Below is a small trained network, with its code and all its weights. Each question gives an input and a target symbol and asks what happens when units are switched off, that is, made to give their printed mean instead of their output.

import numpy as np


def w(rows, s, z=0):
    codes = np.array(rows[::2]) - 128.0
    scale = np.full(codes.shape[1], s)
    scale[-1] = z or s
    return codes * scale


def f(y):
    return y / 2 * (1 + np.tanh(0.7978845608 * (y + 0.044715 * y**3)))


def softmax(a):
    e = np.exp(a - a.max(-1, keepdims=True))
    return e / e.sum(-1, keepdims=True)


def log_softmax(a):
    a = a - a.max(-1, keepdims=True)
    return a - np.log(np.exp(a).sum(-1, keepdims=True))


def net(x, mask):
    ids = ['αβδεζθμξπστψω'.index(c) for c in x.split()]
    T = len(ids)
    res = E[ids] + P[:T]
    r = res
    for j in range(3):
        rows = slice(4 * j, 4 * j + 4)
        q, k, v = (r @ M[0][rows].T for M in (Q, K, V))
        z = softmax(np.where(np.tri(T) > 0, q @ k.T / 4**0.5, -1e9)) @ v
        o = O[0][rows]
        res = res + np.where(mask[j], z, o[:, -1]) @ o[:, :-1]
    y = f(res @ A[0][:, :-1].T + A[0][:, -1])
    res = res + np.where(mask[3:19], y, B[0][:, -1]) @ B[0][:, :-1]
    return log_softmax(res[-1] @ U[:, :-1].T + U[:, -1])


Q, K, V, O, A, B = {}, {}, {}, {}, {}, {}
E = w([
[149,115,196,112,151,107,161,158,146,162],'α',
[166,117,185,92,163,127,174,149,145,161],'β',
[178,131,190,103,172,102,170,135,154,154],'δ',
[135,114,181,118,125,110,172,165,132,159],'ε',
[197,138,179,114,156,148,180,131,111,141],'ζ',
[132,174,142,96,191,144,152,155,143,157],'θ',
[187,91,129,75,123,163,189,116,125,134],'μ',
[143,164,122,65,138,69,165,135,146,132],'ξ',
[135,131,121,121,138,136,115,168,91,6],'π',
[162,129,93,115,124,92,99,149,57,213],'σ',
[116,92,50,54,97,175,157,145,148,148],'τ',
[89,196,130,171,95,137,161,105,94,89],'ψ',
[136,173,68,111,81,88,167,111,114,137],'ω',
],0.017)
P = w([
[195,122,122,237,109,109,105,143,210,188],'0',
[186,173,118,171,93,148,116,171,174,183],'1',
[163,166,106,129,84,155,121,180,144,175],'2',
[151,159,108,112,106,142,139,162,102,160],'3',
[134,156,107,98,106,135,147,149,75,155],'4',
[122,155,103,89,115,130,157,131,46,149],'5',
[109,156,105,87,131,127,171,119,28,138],'6',
[99,160,102,81,130,112,183,115,1,135],'7',
],0.0099)
Q[0] = w([
[148,166,99,63,40,113,156,150,144,121],'head 1',
[113,109,105,175,66,154,49,140,176,185],'head 1',
[148,169,88,85,172,76,147,152,31,161],'head 1',
[50,66,173,171,197,136,146,8,174,163],'head 1',
[146,167,96,137,53,160,137,124,130,141],'head 2',
[138,124,139,157,133,109,143,103,114,159],'head 2',
[177,76,117,122,141,114,122,99,103,123],'head 2',
[93,138,75,155,134,118,27,111,128,124],'head 2',
[62,94,127,143,99,87,113,116,160,163],'head 3',
[122,129,163,163,141,138,135,128,106,141],'head 3',
[147,140,138,136,173,159,133,159,137,142],'head 3',
[184,103,119,130,204,107,122,179,69,55],'head 3',
],0.015)
K[0] = w([
[107,165,67,159,73,103,107,121,81,96],'head 1',
[146,121,127,199,129,157,152,149,214,125],'head 1',
[88,118,108,84,90,158,185,83,51,104],'head 1',
[176,110,246,113,177,91,143,182,189,107],'head 1',
[98,145,76,150,81,100,137,96,178,140],'head 2',
[126,127,115,112,138,84,160,134,96,181],'head 2',
[96,126,100,107,112,121,58,191,119,140],'head 2',
[187,80,158,177,103,146,93,190,180,161],'head 2',
[124,98,142,172,130,68,147,154,192,168],'head 3',
[147,154,143,129,139,112,145,110,145,100],'head 3',
[176,127,129,111,173,180,118,113,110,104],'head 3',
[121,123,166,68,150,113,152,143,34,113],'head 3',
],0.014)
V[0] = w([
[79,41,56,99,42,144,81,141,121,86],'head 1',
[152,134,116,101,101,93,200,146,190,75],'head 1',
[84,138,181,164,218,140,91,190,127,104],'head 1',
[207,73,109,124,176,186,111,118,143,128],'head 1',
[145,162,46,101,144,85,10,141,132,76],'head 2',
[146,92,109,167,104,161,73,139,124,121],'head 2',
[150,142,103,115,101,116,143,95,129,162],'head 2',
[167,118,125,155,102,157,177,105,136,79],'head 2',
[184,89,123,154,203,130,95,138,130,103],'head 3',
[93,169,151,161,99,157,155,161,119,143],'head 3',
[139,176,114,139,171,131,167,130,151,127],'head 3',
[69,63,171,84,81,59,146,107,131,155],'head 3',
],0.011)
O[0] = w([
[143,186,226,166,173,109,189,205,185,143,125],'head 1',
[109,70,97,191,242,76,213,51,123,121,169],'head 1',
[205,85,87,83,61,88,153,179,109,66,23],'head 1',
[51,114,209,85,85,109,217,71,94,127,97],'head 1',
[85,179,64,78,216,50,71,171,202,109,123],'head 2',
[57,176,223,139,210,121,156,224,89,126,99],'head 2',
[81,177,195,216,168,135,127,79,181,105,169],'head 2',
[232,179,159,107,172,99,129,6,47,191,161],'head 2',
[125,127,66,152,2,50,106,96,120,131,143],'head 3',
[180,120,90,119,167,167,143,169,162,101,165],'head 3',
[136,104,15,47,110,99,153,46,130,69,172],'head 3',
[113,57,155,113,124,88,76,211,76,113,1],'head 3',
],0.008,0.0059)
A[0] = w([
[136,27,133,85,54,65,90,154,159,97,53],'neuron 1',
[82,173,175,200,69,143,115,115,144,21,99],'neuron 2',
[171,112,178,51,181,180,113,139,213,136,150],'neuron 3',
[96,190,194,132,142,101,168,142,164,134,83],'neuron 4',
[201,143,119,152,129,100,68,136,156,113,130],'neuron 5',
[43,89,135,35,215,40,72,216,93,94,42],'neuron 6',
[200,87,96,92,125,164,81,158,128,129,89],'neuron 7',
[104,140,92,102,121,86,138,90,133,167,147],'neuron 8',
[208,59,176,123,105,130,160,148,93,171,86],'neuron 9',
[109,114,147,243,90,104,76,124,136,18,139],'neuron 10',
[144,108,133,174,89,191,122,132,118,70,96],'neuron 11',
[160,150,164,200,207,150,79,107,137,162,112],'neuron 12',
[72,148,139,138,139,155,63,172,137,134,15],'neuron 13',
[88,55,144,122,102,104,91,84,105,58,8],'neuron 14',
[177,65,145,79,127,135,83,189,186,63,27],'neuron 15',
[104,103,134,190,107,163,117,104,118,1,89],'neuron 16',
],0.0092,0.011)
B[0] = w([
[91,93,121,35,136,29,141,102,155,152,133],'neuron 1',
[157,87,80,98,114,103,82,125,105,201,130],'neuron 2',
[115,153,89,148,111,84,79,136,86,132,200],'neuron 3',
[173,88,59,85,134,170,104,133,72,139,193],'neuron 4',
[128,49,114,84,117,117,144,95,23,193,170],'neuron 5',
[197,97,253,190,89,89,78,93,149,69,132],'neuron 6',
[87,119,97,107,78,56,167,121,101,125,143],'neuron 7',
[186,133,168,158,108,158,113,141,125,114,224],'neuron 8',
[72,120,84,137,142,64,91,178,62,105,179],'neuron 9',
[116,143,153,179,69,91,147,115,197,203,138],'neuron 10',
[108,92,101,118,113,79,86,184,77,111,135],'neuron 11',
[99,137,72,110,81,84,122,105,104,90,253],'neuron 12',
[151,111,162,68,158,142,170,103,120,39,132],'neuron 13',
[231,180,125,66,167,9,78,86,88,96,131],'neuron 14',
[231,143,108,128,38,22,131,106,57,83,120],'neuron 15',
[150,153,120,105,140,61,148,131,106,168,132],'neuron 16',
],0.012,0.0067)
U = w([
[186,141,166,148,187,82,216,170,180,88,164],'α',
[70,117,118,39,215,214,147,149,94,41,178],'β',
[65,160,129,163,178,100,76,82,157,87,33],'δ',
[155,106,110,179,94,124,125,113,154,226,251],'ε',
[94,71,114,184,119,149,129,175,139,78,63],'ζ',
[122,180,216,76,65,154,30,138,147,128,129],'θ',
[157,3,135,163,207,188,53,82,196,135,108],'μ',
[94,96,117,64,75,172,174,117,178,65,42],'ξ',
[71,93,200,109,159,154,138,57,119,134,57],'π',
[93,122,153,92,126,95,130,116,157,125,21],'σ',
[172,93,170,173,123,186,53,121,84,18,14],'τ',
[114,95,173,90,185,157,74,118,102,6,91],'ψ',
[148,116,167,99,134,124,89,97,142,114,1],'ω',
],0.006,0.0075)

Each question gives the input, a string of symbols that net reads in full, and the target symbol t.
The units are the heads (4 rows each of Q, K, V and O) and the neurons (one row each of A and B). Each row of codes is followed by its name. A weight is (code - 128) times the scale printed after its matrix; where a second scale follows, it is the last column's (O, A, B and U).
mask holds one flag per unit, heads first, then neurons. A switched-off unit (its flag False) gives its mean, the last column of its rows in O or B, instead of its output. The means were averaged over made-up inputs and are rounded, as every weight is.
A unit's drop is (log p(t) with every unit on - log p(t) with that unit switched off) / (log p(t) with every unit on - log p(t) with every unit switched off).
The circuit of an input: a set's keep is (log p(t) with only the set's units on - log p(t) with every unit switched off) / (log p(t) with every unit on - log p(t) with every unit switched off). Starting from the 12 units with the biggest drops (on a tie, the unit counted first), units are removed one at a time, each time the one whose removal leaves the highest keep (on an exact tie, the one counted first), for as long as the keep stays at least 0.8.
circuit, biggest first: the units of the circuit, biggest drop first
most important unit: the unit with the biggest drop
k most important neurons: the k neurons with the biggest drops, biggest first
which heads matter: for each layer, one digit per head in row order, 1 if its drop is at least 0.15 and else 0, layers parted by /
drop when u is switched off: that unit's drop, to one decimal
input α μ β, target π: which heads matter => 110
input ε β ω τ, target δ: most important unit => head 1
input ε μ ζ ξ ξ, target μ: which heads matter => 110
input μ τ ζ, target β: 2 most important neurons => (neuron 4; neuron 12)
input ω ζ ω π θ μ π π, target α: which heads matter => 100
input θ ζ ω β, target δ: circuit, biggest first => (head 1; neuron 12; head 2)
input π θ σ ψ π ω δ, target δ: which heads matter => 100
input θ θ ε τ ζ π ω α, target δ: circuit, biggest first => (head 1; neuron 12)
input α π ξ, target α: circuit, biggest first => (head 1; neuron 12)
input ζ α π σ σ π π ζ, target α: 2 most important neurons => (neuron 12; neuron 4)
input ζ ψ ψ α ζ σ σ, target β: which heads matter => 111
input τ σ β ξ, target θ: circuit, biggest first => (head 1; neuron 8)
input μ ψ π α α ε ω, target δ: circuit, biggest first => (head 1; neuron 12)
input δ σ μ α ε π α, target α: most important unit => head 1
input ψ μ ζ τ α, target β: circuit, biggest first => (neuron 4; head 1)
input π α α σ π, target θ: which heads matter => 100
input ζ ε μ, target π: which heads matter => 110
input ω α μ π, target ε: 2 most important neurons => (neuron 10; neuron 2)
input δ μ τ ξ, target β: which heads matter => 101
input π σ π σ ε, target θ: which heads matter => 100
input σ μ ε ξ σ σ ε β, target θ: circuit, biggest first => (head 1)
input σ π σ π, target θ: which heads matter => 110
input π μ θ θ ζ π μ, target α: drop when neuron 3 is switched off => -0.1
input π τ μ α ω σ, target δ: drop when head 2 is switched off => 0.2
input ζ π μ ε π, target α: drop when neuron 12 is switched off => 0.1
input ζ α ε θ, target ξ: drop when head 1 is switched off => 0.7
